Here is a tiny trained network, its code and every weight. The questions are about switching its units off for an input and a class, where a switched-off unit gives its printed mean instead of its output.

import numpy as np


def w(rows, s, z=0):
    codes = np.array(rows[::2]) - 128.0
    scale = np.full(codes.shape[1], s)
    scale[-1] = z or s
    return codes * scale


def f(y):
    return y / 2 * (1 + np.tanh(0.7978845608 * (y + 0.044715 * y**3)))


def log_softmax(a):
    a = a - a.max(-1, keepdims=True)
    return a - np.log(np.exp(a).sum(-1, keepdims=True))


def net(x, mask):
    res = np.array(x, float).reshape(1, 5) / 4 @ E
    y = f(res @ A[0][:, :-1].T + A[0][:, -1])
    res = res + np.where(mask, y, B[0][:, -1]) @ B[0][:, :-1]
    return log_softmax(res[-1] @ U[:, :-1].T + U[:, -1])


A, B = {}, {}
E = w([
[225,139,61],'x0',
[42,55,165],'x1',
[87,160,196],'x2',
[88,254,116],'x3',
[30,143,27],'x4',
],0.0069)
A[0] = w([
[150,44,193,147],'neuron 0',
[94,100,201,162],'neuron 1',
[164,35,140,171],'neuron 2',
[207,201,125,181],'neuron 3',
[177,64,72,148],'neuron 4',
[210,157,69,254],'neuron 5',
[101,81,213,155],'neuron 6',
[240,205,156,175],'neuron 7',
[1,173,97,225],'neuron 8',
[32,117,154,150],'neuron 9',
],0.0085,0.0056)
B[0] = w([
[147,62,162,178],'neuron 0',
[105,118,199,172],'neuron 1',
[152,49,131,187],'neuron 2',
[160,180,125,195],'neuron 3',
[154,65,61,176],'neuron 4',
[182,166,52,233],'neuron 5',
[110,96,221,177],'neuron 6',
[212,182,158,208],'neuron 7',
[1,200,112,255],'neuron 8',
[92,154,171,194],'neuron 9',
],0.0092,0.008)
U = w([
[95,149,105,244],'0',
[212,201,139,120],'1',
[129,111,120,47],'2',
[118,106,129,2],'3',
[160,5,46,126],'4',
[131,21,235,121],'5',
[2,162,162,115],'6',
[83,169,71,139],'7',
],0.0079,0.0089)

Each question gives the input, the list of numbers given to net, and the class t.
The units are the neurons (one row each of A and B). Each row of codes is followed by its name. A weight is (code - 128) times the scale printed after its matrix; where a second scale follows, it is the last column's (A, B and U).
mask holds one flag per neuron, in row order. A switched-off neuron (its flag False) gives its mean, the last column of its row in B, instead of its output. The means were averaged over made-up inputs and are rounded, as every weight is.
A unit's drop is (log p(t) with every unit on - log p(t) with that unit switched off) / (log p(t) with every unit on - log p(t) with every unit switched off).
The circuit of an input: a set's keep is (log p(t) with only the set's units on - log p(t) with every unit switched off) / (log p(t) with every unit on - log p(t) with every unit switched off). Starting from all 10 units, units are removed one at a time, each time the one whose removal leaves the highest keep (on an exact tie, the one counted first), for as long as the keep stays at least 0.8.
units of the circuit, in order: the units of the circuit, biggest drop first
unit that matters most: the unit with the biggest drop
k most important neurons: the k neurons with the biggest drops, biggest first
drop of u: that unit's drop, to one decimal
input [6,3,-7,1,5], class 4: unit that matters most -> neuron 4
input [-3,0,6,-1,-3], class 5: units of the circuit, in order -> [neuron 8; neuron 6; neuron 5]
input [-1,5,-1,2,-3], class 5: units of the circuit, in order -> [neuron 8; neuron 5; neuron 6]
input [0,1,2,-3,8], class 6: units of the circuit, in order -> [neuron 8; neuron 5]
input [3,6,2,-6,5], class 5: units of the circuit, in order -> [neuron 5; neuron 2; neuron 0]
input [4,-1,0,-4,-1], class 4: 2 most important neurons -> [neuron 8; neuron 4]
input [6,-1,-4,-6,-8], class 4: 3 most important neurons -> [neuron 4; neuron 2; neuron 0]
input [7,-4,-1,-4,4], class 4: 3 most important neurons -> [neuron 4; neuron 8; neuron 9]
input [3,-6,-1,-8,4], class 4: drop of neuron 8 -> 0.1
input [1,3,-4,5,8], class 6: drop of neuron 6 -> -0.1
input [-2,-1,-4,-5,3], class 4: drop of neuron 8 -> 0.2
input [-6,3,7,5,-8], class 5: drop of neuron 1 -> 0.2
